W =
4013  5885  7231  6063  7833
3472  4470  6564  6103  5689
4682  5028  4109  3438  5645
4669  6000  6667  4285  5887
7150  6255  4941  5105  5839
5695  4956  3372  7060  5847
3695  4760  6333  3664  5788
5334  5734  5738  5375  5718
4175  2766  4141  5526  6118
5792  6156  4036  4861  6448
6655  6497  4350  5316  6279
6832  6444  5595  5569  4660
5015  6950  3264  5722  6078
Rows and columns are counted from 0.
row 0 col 0 => 4013
row 1 col 2 => 6564
row 10 col 0 => 6655
row 2 col 3 => 3438
row 5 col 2 => 3372
row 4 col 4 => 5839
row 3 col 1 => 6000
row 12 col 2 => 3264
row 2 col 0 => 4682
row 10 col 4 => 6279
row 7 col 3 => 5375
row 5 col 1 => 4956
row 3 col 3 => 4285
row 9 col 1 => 6156
row 12 col 4 => 6078
row 4 col 3 => 5105
row 7 col 1 => 5734
row 1 col 1 => 4470
row 4 col 1 => 6255
row 3 col 4 => 5887
row 0 col 4 => 7833
row 6 col 4 => 5788
row 7 col 2 => 5738
row 8 col 0 => 4175
row 7 col 0 => 5334
row 2 col 1 => 5028

data =
[[ -0.7  14.4  30.0 -27.5  26.5 -13.0 -10.6   2.0  11.7  28.3 -41.1  47.1]
 [  7.1  -9.2 -30.9  23.4 -26.5  12.0  10.1  -7.2 -12.7 -27.1  35.9 -40.4]
 [ 39.6  16.5 -26.7 -15.8 -41.5  28.6  10.7 -47.7 -31.9 -28.1   2.8  15.5]
 [ 34.6  14.2 -19.0 -13.0 -35.6  31.4  11.7 -38.9 -28.8 -24.7   7.6  15.1]
 [ -1.2  14.2  31.2 -28.7  27.3 -12.7 -11.2   2.4  11.2  28.4 -41.6  47.7]
 [-72.2 -37.9  51.3  -3.8  56.0 -30.1 -27.4  65.2  22.2  28.1  -7.3 -20.8]
 [ 47.5  19.6 -33.8  -8.8 -48.9  34.8  17.0 -51.9 -32.7 -32.3  10.9  12.9]
 [  7.4  -8.3 -30.2  22.9 -25.4  11.1  10.0  -7.2 -11.5 -25.6  34.0 -38.5]
 [ -3.2  -3.3  -5.7  -3.3  -4.4  -6.0  -4.1  -5.0  -3.0  -3.5  -5.4  -4.1]
 [-74.8 -66.1  63.5 -56.0   7.7  55.8 -27.9  36.4 -65.7 -38.6  36.8 -29.1]
 [  8.9  -7.9 -32.9  25.6 -27.3  11.1  11.2  -8.1 -11.2 -26.6  36.0 -40.3]
 [ -1.0  13.0  26.9 -23.9  24.4 -13.1  -9.8   2.3  11.5  26.3 -37.2  42.4]]
Indices start at 0.
(0, 0)	-0.7
(5, 0)	-72.2
(2, 2)	-26.7
(6, 10)	10.9
(5, 8)	22.2
(11, 9)	26.3
(6, 0)	47.5
(1, 4)	-26.5
(3, 7)	-38.9
(5, 2)	51.3
(10, 6)	11.2
(4, 3)	-28.7
(6, 9)	-32.3
(9, 1)	-66.1
(0, 2)	30.0
(2, 0)	39.6
(1, 2)	-30.9
(9, 2)	63.5
(0, 1)	14.4
(7, 0)	7.4
(8, 4)	-4.4
(11, 6)	-9.8
(5, 5)	-30.1
(9, 9)	-38.6
(8, 8)	-3.0
(3, 5)	31.4
(1, 7)	-7.2
(8, 5)	-6.0
(11, 3)	-23.9
(10, 1)	-7.9
(8, 0)	-3.2

m =
[[630 707 472 289 504 483 304 476 298 417 897 462]
 [804 815 570 111 473 563 662 213 476 226 897 582]
 [543 489 636 378 659 324 304 213 476 480 655 582]
 [543 543 636 646 504 722 483 651 357 480 494 462]
 [543 761 668 378 504 563 363 388 771 480 414 382]
 [282 707 505 735 442 722 483 651 535 480 655 582]]
m[0,0] = 630
m[:, 3] = [289, 111, 378, 646, 378, 735]
m[1,0] = 804
m[2,2] = 636
m[1,3] = 111
m[:, 5] = [483, 563, 324, 722, 563, 722]
m[0] = [630, 707, 472, 289, 504, 483, 304, 476, 298, 417, 897, 462]
m[0,8] = 298
m[3,11] = 462
m[4] = [543, 761, 668, 378, 504, 563, 363, 388, 771, 480, 414, 382]
m[3,1] = 543
m[1,8] = 476
m[:, 10] = [897, 897, 655, 494, 414, 655]
m[2,7] = 213
m[1,2] = 570
m[3,2] = 636
m[1,6] = 662
m[4,0] = 543
m[2,5] = 324
m[2,11] = 582
m[4,1] = 761
m[2] = [543, 489, 636, 378, 659, 324, 304, 213, 476, 480, 655, 582]
m[2,8] = 476
m[0,6] = 304
